Below are the code and all the weights of a small trained network. Each question names an input and a class and asks about switching units off, where a switched-off unit gives its printed mean instead of its output.

import numpy as np


def w(rows, s, z=0):
    codes = np.array(rows[::2]) - 128.0
    scale = np.full(codes.shape[1], s)
    scale[-1] = z or s
    return codes * scale


def f(y):
    return np.maximum(y, 0)


def log_softmax(a):
    a = a - a.max(-1, keepdims=True)
    return a - np.log(np.exp(a).sum(-1, keepdims=True))


def net(x, mask):
    res = np.array(x, float).reshape(1, 8) / 4 @ E
    y = f(res @ A[0][:, :-1].T + A[0][:, -1])
    res = res + np.where(mask, y, B[0][:, -1]) @ B[0][:, :-1]
    return log_softmax(res[-1] @ U[:, :-1].T + U[:, -1])


A, B = {}, {}
E = w([
[125,124,128,127,125,131,126],'x0',
[131,126,126,130,129,130,131],'x1',
[123,132,131,127,130,123,128],'x2',
[132,130,127,127,131,125,128],'x3',
[130,71,147,46,216,146,18],'x4',
[131,63,252,190,197,107,190],'x5',
[126,54,128,20,83,54,204],'x6',
[138,73,126,197,69,1,28],'x7',
],0.009)
A[0] = w([
[156,171,142,172,165,182,83,31],'n1',
[132,89,212,173,169,120,166,99],'n2',
[133,88,144,58,211,121,52,49],'n3',
[124,185,131,222,159,213,73,5],'n4',
[73,106,106,160,128,81,106,3],'n5',
[142,83,138,78,193,126,55,68],'n6',
[117,122,182,143,141,118,144,45],'n7',
[119,130,116,214,143,137,66,68],'n8',
[112,156,82,101,117,109,119,57],'n9',
[152,170,126,187,67,90,187,71],'n10',
[166,81,147,72,164,163,58,56],'n11',
[121,179,47,83,64,115,100,91],'n12',
[147,55,129,215,50,27,40,86],'n13',
[139,159,121,172,77,109,199,29],'n14',
[108,86,182,162,156,112,157,80],'n15',
[134,99,195,158,163,104,165,98],'n16',
[132,105,227,164,156,106,164,112],'n17',
[129,80,192,172,172,109,169,105],'n18',
[135,146,91,182,93,140,192,57],'n19',
[96,61,130,39,79,65,172,59],'n20',
[144,68,126,44,95,82,184,66],'n21',
[134,64,129,44,89,96,172,66],'n22',
[124,162,119,182,63,115,190,58],'n23',
[135,132,111,168,90,119,164,90],'n24',
[119,141,45,103,69,131,90,61],'n25',
[108,153,144,78,172,255,211,41],'n26',
[136,103,122,171,112,61,91,42],'n27',
[135,75,123,69,104,87,174,51],'n28',
[114,96,178,152,136,129,143,69],'n29',
[131,113,135,158,101,82,93,39],'n30',
[125,170,44,96,81,141,97,51],'n31',
[144,156,103,118,163,169,192,32],'n32',
],0.0097,0.0054)
B[0] = w([
[146,132,143,200,139,95,132,173],'n1',
[178,137,39,94,120,186,57,204],'n2',
[21,37,195,141,44,162,135,208],'n3',
[170,160,157,252,182,80,166,196],'n4',
[137,142,140,94,151,110,142,147],'n5',
[30,62,164,139,33,144,154,198],'n6',
[142,137,83,125,120,151,93,151],'n7',
[155,178,159,202,169,98,176,176],'n8',
[142,131,95,125,122,146,86,153],'n9',
[30,38,183,120,53,159,123,183],'n10',
[61,66,172,143,37,154,142,191],'n11',
[169,125,44,103,157,211,47,202],'n12',
[151,189,175,1,193,48,225,255],'n13',
[78,59,161,140,96,144,110,169],'n14',
[139,152,75,107,121,160,64,179],'n15',
[152,129,50,100,131,190,56,190],'n16',
[169,130,41,95,101,185,60,206],'n17',
[162,128,25,99,112,180,58,201],'n18',
[55,52,169,120,88,135,135,166],'n19',
[160,164,157,218,173,121,126,217],'n20',
[159,164,143,244,170,108,140,208],'n21',
[157,168,151,244,178,111,151,203],'n22',
[48,42,182,135,66,169,129,177],'n23',
[66,88,151,123,78,142,122,158],'n24',
[187,126,55,97,127,187,73,186],'n25',
[158,205,187,13,173,17,214,234],'n26',
[136,185,157,58,149,82,185,177],'n27',
[158,156,147,213,144,116,122,186],'n28',
[145,126,71,114,141,159,99,160],'n29',
[132,162,145,77,155,107,178,162],'n30',
[176,104,51,111,124,169,59,187],'n31',
[123,148,170,59,142,75,165,168],'n32',
],0.007,0.012)
U = w([
[160,129,57,95,135,183,71,254],'0',
[135,160,170,36,159,89,167,110],'1',
[47,68,174,142,93,158,122,91],'2',
[159,155,151,252,168,124,129,48],'3',
],0.014,0.0016)

Each question gives the input, the list of numbers given to net, and the class t.
The units are the neurons (one row each of A and B). Each row of codes is followed by its name. A weight is (code - 128) times the scale printed after its matrix; where a second scale follows, it is the last column's (A, B and U).
mask holds one flag per neuron, in row order. A switched-off neuron (its flag False) gives its mean, the last column of its row in B, instead of its output. The means were averaged over made-up inputs and are rounded, as every weight is.
A unit's drop is (log p(t) with every unit on - log p(t) with that unit switched off) / (log p(t) with every unit on - log p(t) with every unit switched off).
The circuit of an input: a set's keep is (log p(t) with only the set's units on - log p(t) with every unit switched off) / (log p(t) with every unit on - log p(t) with every unit switched off). Starting from the 12 units with the biggest drops (on a tie, the unit counted first), units are removed one at a time, each time the one whose removal leaves the highest keep (on an exact tie, the one counted first), for as long as the keep stays at least 0.8.
circuit, biggest first: the units of the circuit, biggest drop first
k most important neurons: the k neurons with the biggest drops, biggest first
drop of u: that unit's drop, to one decimal
input [0,-2,4,8,5,-6,-6,8], class 1: circuit, biggest first	n13
input [5,-4,2,-4,-5,-3,-3,5], class 1: 2 most important neurons	n13; n3
input [-7,-4,-8,2,7,-5,-1,6], class 2: 3 most important neurons	n3; n6; n26
input [5,-4,6,2,-6,4,-6,-6], class 1: 2 most important neurons	n26; n32
input [-2,-7,-7,6,-7,-6,-3,0], class 2: 3 most important neurons	n10; n23; n19
input [1,-2,-8,8,7,5,-2,4], class 2: 3 most important neurons	n3; n6; n11
input [5,-2,-2,1,4,-7,-3,-8], class 1: 2 most important neurons	n26; n32
input [5,-5,0,5,5,5,-1,-3], class 0: 3 most important neurons	n2; n18; n17
input [-4,5,5,1,-4,3,-4,4], class 1: 2 most important neurons	n13; n3
input [-8,-5,4,4,4,-6,4,7], class 1: 2 most important neurons	n13; n27
input [1,-2,1,-1,-8,8,-3,-7], class 0: 3 most important neurons	n2; n17; n18
input [0,1,6,0,-5,6,-6,0], class 0: drop of n6	0.0
input [0,-7,-6,-5,5,-1,-8,0], class 3: drop of n4	0.3
input [-1,1,3,-6,3,6,8,4], class 3: circuit, biggest first	n21
input [-7,0,-3,4,-2,4,-3,6], class 1: drop of n13	0.6
